Below is a small trained network, with its code and all its weights. Each question gives an input and a target symbol and asks what happens when units are switched off, that is, made to give their printed mean instead of their output.

import numpy as np


def w(rows, s, z=0):
    codes = np.array(rows[::2]) - 128.0
    scale = np.full(codes.shape[1], s)
    scale[-1] = z or s
    return codes * scale


def norm(h):
    return h / np.sqrt((h * h).mean(-1, keepdims=True) + 1e-5)


def f(y):
    return np.maximum(y, 0)


def softmax(a):
    e = np.exp(a - a.max(-1, keepdims=True))
    return e / e.sum(-1, keepdims=True)


def log_softmax(a):
    a = a - a.max(-1, keepdims=True)
    return a - np.log(np.exp(a).sum(-1, keepdims=True))


def net(x, mask):
    ids = ['ΓΘΣΦΨΩαβτ'.index(c) for c in x.split()]
    T = len(ids)
    res = E[ids] + P[:T]
    u = 0
    for l in range(2):
        r = norm(res)
        for j in range(2):
            rows = slice(2 * j, 2 * j + 2)
            q, k, v = (r @ M[l][rows].T for M in (Q, K, V))
            z = softmax(np.where(np.tri(T) > 0, q @ k.T / 2**0.5, -1e9)) @ v
            o = O[l][rows]
            res = res + np.where(mask[u + j], z, o[:, -1]) @ o[:, :-1]
        u += 2
        y = f(norm(res) @ A[l][:, :-1].T + A[l][:, -1])
        res = res + np.where(mask[u : u + 16], y, B[l][:, -1]) @ B[l][:, :-1]
        u += 16
    return log_softmax(norm(res)[-1] @ U[:, :-1].T + U[:, -1])


Q, K, V, O, A, B = {}, {}, {}, {}, {}, {}
E = w([
[143,91,124,145,65,114,171,75],'Γ',
[100,173,168,65,141,166,115,147],'Θ',
[252,160,2,123,175,144,69,176],'Σ',
[110,138,142,75,94,117,156,114],'Φ',
[109,96,137,80,120,148,117,137],'Ψ',
[140,76,127,99,88,128,147,110],'Ω',
[197,123,197,152,93,178,114,81],'α',
[119,201,174,174,121,158,121,81],'β',
[46,164,127,140,145,128,135,102],'τ',
],0.00092)
P = w([
[74,161,113,55,44,80,173,146],'0',
[129,127,99,186,136,206,248,173],'1',
[126,80,95,102,234,125,131,36],'2',
[113,97,179,111,109,1,29,146],'3',
[71,186,109,138,11,138,63,154],'4',
[72,152,113,57,91,186,149,8],'5',
],0.00063)
Q[0] = w([
[117,160,134,166,45,76,46,203],'0.h1',
[151,87,204,149,185,2,103,168],'0.h1',
[118,130,121,103,110,148,102,108],'0.h2',
[145,124,127,144,143,108,166,143],'0.h2',
],0.0066)
K[0] = w([
[158,90,72,140,231,249,212,36],'0.h1',
[120,179,95,178,67,253,250,201],'0.h1',
[163,131,95,141,144,131,79,159],'0.h2',
[89,129,176,121,93,142,174,118],'0.h2',
],0.0053)
V[0] = w([
[157,209,139,219,120,137,187,62],'0.h1',
[81,225,164,121,169,164,94,176],'0.h1',
[192,183,41,161,148,139,212,185],'0.h2',
[205,147,5,133,171,107,25,175],'0.h2',
],0.002)
O[0] = w([
[108,155,91,109,127,250,204,51,125],'0.h1',
[146,175,34,127,49,126,52,104,103],'0.h1',
[109,147,181,84,38,64,41,67,123],'0.h2',
[149,170,147,135,49,50,200,35,3],'0.h2',
],0.002,0.0014)
A[0] = w([
[126,202,105,159,217,163,97,195,113],'0.n1',
[132,184,163,214,182,141,110,93,51],'0.n2',
[175,184,127,136,99,6,112,100,225],'0.n3',
[134,96,117,85,201,118,67,51,204],'0.n4',
[139,127,115,125,166,182,220,103,85],'0.n5',
[102,154,138,204,63,161,167,159,113],'0.n6',
[74,163,89,118,79,154,78,122,33],'0.n7',
[225,198,114,109,69,92,167,33,130],'0.n8',
[161,167,16,131,145,165,89,156,21],'0.n9',
[96,128,220,126,97,62,156,79,68],'0.n10',
[211,226,95,185,161,86,148,88,22],'0.n11',
[87,239,154,60,162,117,135,137,149],'0.n12',
[58,159,133,139,94,95,175,54,2],'0.n13',
[227,138,130,212,171,196,102,169,130],'0.n14',
[177,131,49,182,178,85,87,191,46],'0.n15',
[65,110,89,104,153,140,120,179,16],'0.n16',
],0.0017,0.00067)
B[0] = w([
[182,62,121,124,59,65,159,81,249],'0.n1',
[90,79,146,153,95,189,148,196,150],'0.n2',
[82,116,131,124,152,235,215,95,226],'0.n3',
[110,157,109,155,17,147,164,225,228],'0.n4',
[105,223,100,111,85,119,113,169,194],'0.n5',
[146,80,110,47,200,121,101,110,166],'0.n6',
[172,101,99,130,202,122,198,105,187],'0.n7',
[149,96,230,135,171,120,133,241,214],'0.n8',
[163,94,79,114,115,153,129,9,214],'0.n9',
[165,179,35,94,112,164,121,90,205],'0.n10',
[55,37,201,179,43,195,141,160,155],'0.n11',
[153,20,67,173,92,119,139,140,202],'0.n12',
[101,106,107,152,172,23,85,148,174],'0.n13',
[76,76,57,24,108,46,125,145,209],'0.n14',
[144,223,185,175,85,93,79,46,183],'0.n15',
[160,94,153,200,67,135,87,79,207],'0.n16',
],0.0016,0.0012)
Q[1] = w([
[140,116,187,174,195,158,89,158],'1.h1',
[119,134,66,85,62,91,156,90],'1.h1',
[160,101,107,137,254,117,95,184],'1.h2',
[117,115,59,205,205,126,92,150],'1.h2',
],0.0057)
K[1] = w([
[162,43,174,48,93,206,92,236],'1.h1',
[87,219,68,200,159,39,157,30],'1.h1',
[115,1,59,28,137,26,132,192],'1.h2',
[65,64,25,98,172,28,131,116],'1.h2',
],0.0037)
V[1] = w([
[209,105,167,85,118,166,110,127],'1.h1',
[192,104,130,134,112,153,140,112],'1.h1',
[6,136,100,198,109,91,147,108],'1.h2',
[114,133,79,30,159,85,135,132],'1.h2',
],0.0021)
O[1] = w([
[117,174,92,123,124,111,188,146,254],'1.h1',
[153,147,118,99,145,120,162,137,254],'1.h1',
[151,118,118,5,171,140,124,186,3],'1.h2',
[124,102,92,106,79,67,169,135,192],'1.h2',
],0.0025,0.00041)
A[1] = w([
[151,103,79,169,101,105,119,116,169],'1.n1',
[114,100,151,177,153,165,111,119,203],'1.n2',
[172,99,95,110,133,142,168,146,68],'1.n3',
[93,135,148,150,125,104,158,172,98],'1.n4',
[201,196,65,123,107,53,57,88,3],'1.n5',
[112,56,168,140,125,88,108,181,169],'1.n6',
[165,156,201,161,122,1,44,154,16],'1.n7',
[113,135,105,98,77,168,110,135,98],'1.n8',
[117,115,183,84,175,111,97,79,125],'1.n9',
[71,113,78,103,158,118,128,150,152],'1.n10',
[104,128,223,120,207,132,179,157,85],'1.n11',
[124,184,186,145,117,91,114,35,19],'1.n12',
[77,118,157,123,123,136,188,104,71],'1.n13',
[144,115,230,156,187,45,129,174,56],'1.n14',
[180,109,79,134,143,114,85,108,22],'1.n15',
[195,151,130,115,87,72,178,103,103],'1.n16',
],0.0028,0.0012)
B[1] = w([
[116,150,173,87,145,152,103,140,233],'1.n1',
[138,140,129,96,86,74,144,151,188],'1.n2',
[96,131,161,152,128,98,78,127,189],'1.n3',
[147,97,134,93,160,138,107,94,168],'1.n4',
[99,200,55,46,25,30,229,179,179],'1.n5',
[76,186,129,155,112,131,123,49,249],'1.n6',
[133,202,75,152,233,179,2,226,168],'1.n7',
[127,112,125,152,182,85,148,126,215],'1.n8',
[57,152,168,188,98,143,143,145,144],'1.n9',
[174,133,173,166,91,123,128,120,218],'1.n10',
[121,159,140,43,202,123,123,121,178],'1.n11',
[235,135,174,162,154,168,128,83,150],'1.n12',
[156,134,126,136,134,144,98,205,185],'1.n13',
[204,65,39,197,176,75,208,132,166],'1.n14',
[197,97,174,87,127,104,123,160,157],'1.n15',
[155,172,66,91,101,96,116,144,199],'1.n16',
],0.0027,0.0018)
U = w([
[227,174,196,167,122,149,143,101,2],'Γ',
[199,3,139,87,123,123,46,118,110],'Θ',
[116,123,32,110,135,235,163,52,108],'Σ',
[42,140,189,176,62,103,95,55,255],'Φ',
[157,182,60,55,55,47,155,164,163],'Ψ',
[107,75,135,206,88,162,197,239,96],'Ω',
[75,163,208,36,208,169,152,169,123],'α',
[125,82,113,169,216,39,229,76,82],'β',
[131,181,70,196,207,112,32,173,174],'τ',
],0.006,0.001)

Each question gives the input, a string of symbols that net reads in full, and the target symbol t.
The units are the heads (2 rows each of Q, K, V and O) and the neurons (one row each of A and B). Each row of codes is followed by its name. A weight is (code - 128) times the scale printed after its matrix; where a second scale follows, it is the last column's (O, A, B and U).
mask holds one flag per unit, layer by layer, with each layer's heads first. A switched-off unit (its flag False) gives its mean, the last column of its rows in O or B, instead of its output. The means were averaged over made-up inputs and are rounded, as every weight is.
A unit's drop is (log p(t) with every unit on - log p(t) with that unit switched off) / (log p(t) with every unit on - log p(t) with every unit switched off).
The circuit of an input: a set's keep is (log p(t) with only the set's units on - log p(t) with every unit switched off) / (log p(t) with every unit on - log p(t) with every unit switched off). Starting from the 12 units with the biggest drops (on a tie, the unit counted first), units are removed one at a time, each time the one whose removal leaves the highest keep (on an exact tie, the one counted first), for as long as the keep stays at least 0.8.
circuit, biggest first: the units of the circuit, biggest drop first
unit that matters most: the unit with the biggest drop
top k neurons: the k neurons with the biggest drops, biggest first
heads that matter: for each layer, one digit per head in row order, 1 if its drop is at least 0.15 and else 0, layers parted by /
drop of u: that unit's drop, to one decimal
input Φ Ψ β Φ Ψ, target Σ: unit that matters most	0.h1
input Ψ β Φ α, target Σ: heads that matter	11 / 00
input Ψ τ α, target τ: circuit, biggest first	0.h1, 1.n7
input Ψ Γ β Φ, target α: heads that matter	10 / 00
input Θ Ω α, target Ψ: circuit, biggest first	0.h1, 1.n5
input τ Φ Ω Ω Ψ β, target β: circuit, biggest first	0.h1, 1.n14
input Ψ Ψ β Φ β Φ, target Φ: heads that matter	11 / 00
input Φ Σ Ψ τ τ, target Φ: heads that matter	01 / 11
input Ω Ψ Θ α, target τ: heads that matter	00 / 00
input β Ψ Φ, target Σ: heads that matter	10 / 00
input τ τ Θ Γ, target Θ: top 2 neurons	1.n6, 1.n5
input Γ Φ Φ α, target Φ: heads that matter	10 / 00
input Σ Φ Γ Θ β, target α: heads that matter	00 / 01
input Ω Φ Φ Γ, target Φ: heads that matter	11 / 00
input α Φ Θ, target Ω: heads that matter	10 / 00
input Σ Γ β, target α: heads that matter	01 / 01
input Ψ β Ω Φ, target Σ: heads that matter	11 / 00
input Φ Θ β, target Φ: heads that matter	00 / 00
input Φ Ψ Σ Σ Φ β, target Γ: unit that matters most	0.h2
input τ Γ Ω Ψ Φ, target β: unit that matters most	0.h1
input Γ Γ Θ τ β Ψ, target Θ: heads that matter	10 / 00
input β Φ Σ β Ω Φ, target α: top 3 neurons	0.n8, 0.n14, 0.n1
input Θ Ω Φ α, target β: top 2 neurons	1.n14, 1.n6
input Ω Ω Σ Ω Σ, target Γ: top 2 neurons	0.n3, 0.n15
input Σ Φ Φ Σ Ψ Φ, target Γ: top 2 neurons	0.n3, 1.n12
input Γ τ Ψ Γ Φ, target τ: drop of 0.h1	1.1
input Φ Φ Ω, target Φ: unit that matters most	1.n6
input Ψ Φ Φ Φ, target Φ: drop of 1.n6	0.2
